Below are the code and all the weights of a small trained network. Each question names an input and a class and asks about switching units off, where a switched-off unit gives its printed mean instead of its output.

import numpy as np


def w(rows, s, z=0):
    codes = np.array(rows[::2]) - 128.0
    scale = np.full(codes.shape[1], s)
    scale[-1] = z or s
    return codes * scale


def norm(h):
    return h / np.sqrt((h * h).mean(-1, keepdims=True) + 1e-5)


def f(y):
    return y / 2 * (1 + np.tanh(0.7978845608 * (y + 0.044715 * y**3)))


def log_softmax(a):
    a = a - a.max(-1, keepdims=True)
    return a - np.log(np.exp(a).sum(-1, keepdims=True))


def net(x, mask):
    res = np.array(x, float).reshape(1, 4) / 4 @ E
    u = 0
    for l in range(3):
        y = f(norm(res) @ A[l][:, :-1].T + A[l][:, -1])
        res = res + np.where(mask[u : u + 3], y, B[l][:, -1]) @ B[l][:, :-1]
        u += 3
    return log_softmax(norm(res)[-1] @ U[:, :-1].T + U[:, -1])


A, B = {}, {}
E = w([
[170,28,55],'x0',
[11,67,101],'x1',
[128,129,129],'x2',
[233,254,115],'x3',
],0.0072)
A[0] = w([
[60,184,100,1],'0.n0',
[179,141,181,117],'0.n1',
[247,63,67,132],'0.n2',
],0.012,0.003)
B[0] = w([
[133,163,8,154],'0.n0',
[166,122,160,171],'0.n1',
[35,152,90,255],'0.n2',
],0.013,0.0047)
A[1] = w([
[136,79,166,3],'1.n0',
[104,131,91,159],'1.n1',
[106,85,246,95],'1.n2',
],0.014,0.00043)
B[1] = w([
[104,158,202,141],'1.n0',
[152,108,6,254],'1.n1',
[57,255,76,230],'1.n2',
],0.009,0.0027)
A[2] = w([
[201,106,46,6],'2.n0',
[58,53,115,222],'2.n1',
[156,158,5,145],'2.n2',
],0.013,0.0021)
B[2] = w([
[54,255,201,150],'2.n0',
[244,86,92,231],'2.n1',
[30,134,152,253],'2.n2',
],0.0093,0.0078)
U = w([
[115,176,154,73],'0',
[119,71,82,57],'1',
[250,61,181,254],'2',
],0.016,0.005)

Each question gives the input, the list of numbers given to net, and the class t.
The units are the neurons (one row each of A and B). Each row of codes is followed by its name. A weight is (code - 128) times the scale printed after its matrix; where a second scale follows, it is the last column's (A, B and U).
mask holds one flag per neuron, layer by layer. A switched-off neuron (its flag False) gives its mean, the last column of its row in B, instead of its output. The means were averaged over made-up inputs and are rounded, as every weight is.
A unit's drop is (log p(t) with every unit on - log p(t) with that unit switched off) / (log p(t) with every unit on - log p(t) with every unit switched off).
The circuit of an input: a set's keep is (log p(t) with only the set's units on - log p(t) with every unit switched off) / (log p(t) with every unit on - log p(t) with every unit switched off). Starting from all 9 units, units are removed one at a time, each time the one whose removal leaves the highest keep (on an exact tie, the one counted first), for as long as the keep stays at least 0.8.
units of the circuit, in order: the units of the circuit, biggest drop first
most important unit: the unit with the biggest drop
k most important neurons: the k neurons with the biggest drops, biggest first
top k neurons in layer l: the k neurons of layer l with the biggest drops, biggest first
drop when u is switched off: that unit's drop, to one decimal
input [1,4,-6,-8], class 2: units of the circuit, in order : 2.n1, 0.n2
input [-8,-4,-7,8], class 2: most important unit : 0.n2
input [-8,0,-2,3], class 2: units of the circuit, in order : 0.n2, 2.n2
input [1,3,0,0], class 2: 4 most important neurons : 0.n0, 2.n1, 1.n2, 0.n2
input [-7,-6,2,6], class 2: units of the circuit, in order : 0.n2, 1.n2
input [0,-3,-3,-5], class 0: 3 most important neurons : 1.n2, 0.n2, 0.n0
input [8,5,-6,-6], class 2: units of the circuit, in order : 2.n1, 2.n2, 0.n0
input [0,-3,8,-6], class 0: 2 most important neurons : 1.n2, 0.n2
input [0,0,-2,4], class 2: 4 most important neurons : 0.n0, 0.n1, 1.n1, 1.n2
input [3,6,-8,-3], class 2: 3 most important neurons : 2.n1, 0.n2, 2.n2
input [-6,-3,8,8], class 2: units of the circuit, in order : 0.n2, 1.n2
input [8,-6,7,2], class 0: top 2 neurons in layer 2 : 2.n0, 2.n2
input [4,8,-2,-5], class 2: 2 most important neurons : 2.n1, 0.n2
input [7,-8,2,1], class 0: most important unit : 2.n0
input [-1,-4,-6,4], class 2: top 2 neurons in layer 0 : 0.n0, 0.n1
input [-3,-3,6,8], class 2: top 2 neurons in layer 2 : 2.n2, 2.n0
input [4,-8,-8,4], class 0: drop when 0.n2 is switched off : 0.6
input [5,-4,-7,7], class 0: drop when 0.n2 is switched off : 0.1
input [8,-4,-2,7], class 0: drop when 2.n1 is switched off : 0.0
input [6,-6,-2,4], class 0: most important unit : 2.n0
